Below is a small trained network, with its code and all its weights. Each question gives an input and a target symbol and asks what happens when units are switched off, that is, made to give their printed mean instead of their output.

import numpy as np


def w(rows, s, z=0):
    codes = np.array(rows[::2]) - 128.0
    scale = np.full(codes.shape[1], s)
    scale[-1] = z or s
    return codes * scale


def norm(h):
    return h / np.sqrt((h * h).mean(-1, keepdims=True) + 1e-5)


def f(y):
    return np.maximum(y, 0)


def softmax(a):
    e = np.exp(a - a.max(-1, keepdims=True))
    return e / e.sum(-1, keepdims=True)


def log_softmax(a):
    a = a - a.max(-1, keepdims=True)
    return a - np.log(np.exp(a).sum(-1, keepdims=True))


def net(x, mask):
    ids = ['ΓΘΣΩαβζλμτ'.index(c) for c in x.split()]
    T = len(ids)
    res = E[ids] + P[:T]
    q, k, v = (norm(res) @ M[0].T for M in (Q, K, V))
    z = softmax(np.where(np.tri(T) > 0, q @ k.T / 2**0.5, -1e9)) @ v
    res = res + np.where(mask[0], z, O[0][:, -1]) @ O[0][:, :-1]
    y = f(norm(res) @ A[0][:, :-1].T + A[0][:, -1])
    res = res + np.where(mask[1:17], y, B[0][:, -1]) @ B[0][:, :-1]
    return log_softmax(norm(res)[-1] @ U[:, :-1].T + U[:, -1])


Q, K, V, O, A, B = {}, {}, {}, {}, {}, {}
E = w([
[71,160,142,151],'Γ',
[225,162,222,111],'Θ',
[212,136,253,120],'Σ',
[229,234,184,162],'Ω',
[65,162,154,141],'α',
[56,150,148,150],'β',
[57,156,175,123],'ζ',
[61,153,150,159],'λ',
[67,153,140,163],'μ',
[70,155,138,161],'τ',
],0.0042)
P = w([
[195,88,106,99],'0',
[2,177,156,183],'1',
[131,66,86,199],'2',
[97,144,70,108],'3',
[63,180,171,129],'4',
[119,61,90,195],'5',
[97,142,70,109],'6',
],0.0039)
Q[0] = w([
[164,179,145,83],'H0',
[173,20,187,254],'H0',
],0.0092)
K[0] = w([
[89,200,117,150],'H0',
[100,2,99,30],'H0',
],0.0082)
V[0] = w([
[105,67,91,255],'H0',
[85,78,191,147],'H0',
],0.0047)
O[0] = w([
[182,71,171,169,96],'H0',
[254,63,51,72,255],'H0',
],0.0038,0.00086)
A[0] = w([
[82,14,134,83,143],'N0',
[232,122,195,97,251],'N1',
[155,143,45,151,112],'N2',
[126,138,234,93,162],'N3',
[145,78,165,39,121],'N4',
[80,185,47,104,152],'N5',
[55,151,176,141,144],'N6',
[192,91,97,220,96],'N7',
[178,255,106,198,118],'N8',
[159,94,78,180,195],'N9',
[102,177,100,186,173],'N10',
[158,226,124,99,246],'N11',
[74,101,157,173,32],'N12',
[84,79,73,122,43],'N13',
[151,79,146,174,149],'N14',
[95,180,175,167,58],'N15',
],0.0044,0.0023)
B[0] = w([
[127,197,78,211,169],'N0',
[5,142,85,125,215],'N1',
[92,153,162,78,151],'N2',
[147,74,55,123,194],'N3',
[136,188,130,254,146],'N4',
[175,104,150,200,237],'N5',
[162,93,79,87,247],'N6',
[163,180,123,85,170],'N7',
[43,65,99,111,207],'N8',
[151,179,146,47,182],'N9',
[129,102,174,94,242],'N10',
[168,53,164,156,253],'N11',
[195,119,174,55,165],'N12',
[152,176,143,24,154],'N13',
[130,142,177,109,165],'N14',
[101,241,158,146,189],'N15',
],0.0035,0.0031)
U = w([
[15,106,175,198,181],'Γ',
[90,198,201,75,19],'Θ',
[137,112,186,32,103],'Σ',
[202,191,184,134,151],'Ω',
[76,42,22,112,180],'α',
[202,171,92,82,130],'β',
[106,219,3,57,32],'ζ',
[183,134,38,229,251],'λ',
[178,72,158,173,44],'μ',
[157,69,160,177,60],'τ',
],0.012,0.0021)

Each question gives the input, a string of symbols that net reads in full, and the target symbol t.
The units are the heads (2 rows each of Q, K, V and O) and the neurons (one row each of A and B). Each row of codes is followed by its name. A weight is (code - 128) times the scale printed after its matrix; where a second scale follows, it is the last column's (O, A, B and U).
mask holds one flag per unit, heads first, then neurons. A switched-off unit (its flag False) gives its mean, the last column of its rows in O or B, instead of its output. The means were averaged over made-up inputs and are rounded, as every weight is.
A unit's drop is (log p(t) with every unit on - log p(t) with that unit switched off) / (log p(t) with every unit on - log p(t) with every unit switched off).
The circuit of an input: a set's keep is (log p(t) with only the set's units on - log p(t) with every unit switched off) / (log p(t) with every unit on - log p(t) with every unit switched off). Starting from the 12 units with the biggest drops (on a tie, the unit counted first), units are removed one at a time, each time the one whose removal leaves the highest keep (on an exact tie, the one counted first), for as long as the keep stays at least 0.8.
units of the circuit, in order: the units of the circuit, biggest drop first
unit that matters most: the unit with the biggest drop
top k neurons: the k neurons with the biggest drops, biggest first
drop of u: that unit's drop, to one decimal
input α Σ β Ω ζ ζ β, target Γ: units of the circuit, in order -> (N5 N3)
input ζ Θ Θ λ Ω Γ, target ζ: units of the circuit, in order -> (H0 N9 N11)
input ζ β ζ, target ζ: units of the circuit, in order -> (H0 N13 N11)
input μ Γ Ω λ, target Γ: units of the circuit, in order -> (H0)
input μ ζ ζ Γ Γ Ω Γ, target Γ: units of the circuit, in order -> (H0 N5)
input ζ Θ Γ ζ Σ Ω Γ, target Γ: units of the circuit, in order -> (N3 N5)
input λ μ β, target λ: units of the circuit, in order -> (H0 N0)
input ζ ζ β ζ ζ, target Σ: units of the circuit, in order -> (H0 N6 N1)
input β τ Σ ζ ζ Ω, target β: top 4 neurons -> (N7 N9 N5 N1)
input Γ τ Θ, target Γ: units of the circuit, in order -> (H0 N1)
input α λ α β Ω β Ω, target Γ: top 2 neurons -> (N8 N11)
input Γ λ Ω Ω ζ Ω ζ, target Γ: top 2 neurons -> (N9 N5)
input β Ω Γ Γ λ Γ, target β: top 2 neurons -> (N9 N1)
input Γ μ Ω τ Θ, target Γ: unit that matters most -> N1
input ζ Γ ζ β ζ, target Σ: top 4 neurons -> (N6 N1 N3 N0)
input α ζ Ω τ ζ Γ λ, target Γ: top 2 neurons -> (N5 N3)
input Ω β ζ, target Ω: top 2 neurons -> (N9 N7)
input Γ α ζ ζ, target λ: top 2 neurons -> (N5 N0)
input β β Γ ζ Ω ζ ζ, target Γ: top 2 neurons -> (N5 N9)
input β ζ ζ ζ α λ, target β: unit that matters most -> H0
input β ζ ζ Γ, target Σ: top 3 neurons -> (N13 N2 N1)
input Θ τ Γ, target Θ: top 2 neurons -> (N9 N11)
input Θ Ω Γ Θ, target α: top 2 neurons -> (N1 N3)
input Ω Ω α, target Ω: drop of N4 -> 0.0
input Ω Ω ζ μ, target Γ: drop of N3 -> 0.2
input Σ τ ζ β β ζ Ω, target Γ: drop of N8 -> 0.6
input Ω ζ λ Γ μ ζ, target Ω: drop of N14 -> 0.2
input Θ Γ ζ, target Θ: unit that matters most -> N11
